Below are the code and all the weights of a small trained network. Each question names an input and a class and asks about switching units off, where a switched-off unit gives its printed mean instead of its output.

import numpy as np


def w(rows, s, z=0):
    codes = np.array(rows[::2]) - 128.0
    scale = np.full(codes.shape[1], s)
    scale[-1] = z or s
    return codes * scale


def norm(h):
    return h / np.sqrt((h * h).mean(-1, keepdims=True) + 1e-5)


def f(y):
    return np.maximum(y, 0)


def log_softmax(a):
    a = a - a.max(-1, keepdims=True)
    return a - np.log(np.exp(a).sum(-1, keepdims=True))


def net(x, mask):
    res = np.array(x, float).reshape(1, 5) / 4 @ E
    u = 0
    for l in range(3):
        y = f(norm(res) @ A[l][:, :-1].T + A[l][:, -1])
        res = res + np.where(mask[u : u + 4], y, B[l][:, -1]) @ B[l][:, :-1]
        u += 4
    return log_softmax(norm(res)[-1] @ U[:, :-1].T + U[:, -1])


A, B = {}, {}
E = w([
[183,75,213,234,96,191],'x0',
[114,134,191,68,113,131],'x1',
[68,77,104,154,104,158],'x2',
[135,254,163,98,94,152],'x3',
[139,180,178,138,194,101],'x4',
],0.0082)
A[0] = w([
[135,97,113,122,83,110,5],'L0N0',
[86,150,100,61,153,122,158],'L0N1',
[130,181,94,91,209,2,44],'L0N2',
[5,112,25,50,88,83,33],'L0N3',
],0.0072,0.0026)
B[0] = w([
[225,255,91,159,36,122,137],'L0N0',
[108,108,20,79,108,85,214],'L0N1',
[172,60,139,56,19,41,224],'L0N2',
[113,167,105,74,195,182,253],'L0N3',
],0.0085,0.0054)
A[1] = w([
[63,145,25,43,141,198,3],'L1N0',
[139,164,78,128,144,129,87],'L1N1',
[102,138,106,60,92,26,159],'L1N2',
[178,40,182,43,82,255,226],'L1N3',
],0.0073,0.0026)
B[1] = w([
[127,168,125,84,184,182,235],'L1N0',
[130,39,100,40,83,130,156],'L1N1',
[93,71,99,205,150,3,253],'L1N2',
[153,144,125,173,104,90,243],'L1N3',
],0.011,0.0059)
A[2] = w([
[63,136,103,180,2,191,250],'L2N0',
[173,94,155,142,66,179,222],'L2N1',
[224,109,145,186,212,117,140],'L2N2',
[72,150,27,66,134,227,226],'L2N3',
],0.0067,0.0018)
B[2] = w([
[94,2,80,106,39,76,221],'L2N0',
[112,197,170,245,80,106,228],'L2N1',
[183,106,255,87,112,166,222],'L2N2',
[52,116,196,40,142,170,252],'L2N3',
],0.009,0.0043)
U = w([
[74,110,40,55,193,43,212],'0',
[76,89,60,172,107,3,197],'1',
[152,112,179,190,55,180,60],'2',
[188,186,138,189,195,120,135],'3',
[34,148,80,20,195,198,4],'4',
],0.0074,0.0026)

Each question gives the input, the list of numbers given to net, and the class t.
The units are the neurons (one row each of A and B). Each row of codes is followed by its name. A weight is (code - 128) times the scale printed after its matrix; where a second scale follows, it is the last column's (A, B and U).
mask holds one flag per neuron, layer by layer. A switched-off neuron (its flag False) gives its mean, the last column of its row in B, instead of its output. The means were averaged over made-up inputs and are rounded, as every weight is.
A unit's drop is (log p(t) with every unit on - log p(t) with that unit switched off) / (log p(t) with every unit on - log p(t) with every unit switched off).
The circuit of an input: a set's keep is (log p(t) with only the set's units on - log p(t) with every unit switched off) / (log p(t) with every unit on - log p(t) with every unit switched off). Starting from all 12 units, units are removed one at a time, each time the one whose removal leaves the highest keep (on an exact tie, the one counted first), for as long as the keep stays at least 0.8.
units of the circuit, in order: the units of the circuit, biggest drop first
unit that matters most: the unit with the biggest drop
k most important neurons: the k neurons with the biggest drops, biggest first
top k neurons in layer l: the k neurons of layer l with the biggest drops, biggest first
drop of u: that unit's drop, to one decimal
input [1,-5,4,7,5], class 2: top 2 neurons in layer 2 -> (L2N0, L2N3)
input [-1,-2,-7,3,5], class 1: unit that matters most -> L0N2
input [-5,8,-4,1,7], class 1: 2 most important neurons -> (L1N2, L0N2)
input [-3,1,4,-2,-6], class 4: units of the circuit, in order -> (L0N3, L1N0)
input [-6,4,3,-5,-1], class 4: 2 most important neurons -> (L0N3, L1N0)
input [2,-2,8,1,7], class 2: 2 most important neurons -> (L0N1, L1N2)
input [3,-7,-6,-8,-2], class 2: units of the circuit, in order -> (L1N2, L2N2)
input [1,1,-3,-8,-5], class 2: 4 most important neurons -> (L0N1, L1N2, L0N2, L2N2)
input [-4,5,5,3,-5], class 4: top 2 neurons in layer 0 -> (L0N3, L0N2)
input [2,0,-5,2,0], class 2: top 2 neurons in layer 0 -> (L0N3, L0N2)
input [3,-6,7,0,7], class 2: 2 most important neurons -> (L1N2, L2N2)
input [-1,8,6,-5,-1], class 4: 2 most important neurons -> (L0N2, L0N3)
input [-6,0,5,5,-5], class 4: 3 most important neurons -> (L0N3, L1N0, L2N3)
input [3,-8,-2,1,-2], class 2: units of the circuit, in order -> (L1N2)
input [-1,1,2,-6,-8], class 4: 3 most important neurons -> (L0N3, L0N2, L1N0)
input [2,-7,-8,-7,1], class 3: top 2 neurons in layer 1 -> (L1N2, L1N1)
input [-4,8,8,-4,-5], class 4: drop of L0N3 -> 0.4
input [-2,-6,1,2,-4], class 4: drop of L1N1 -> 0.0
input [-5,-8,3,8,-8], class 4: drop of L0N3 -> 0.1
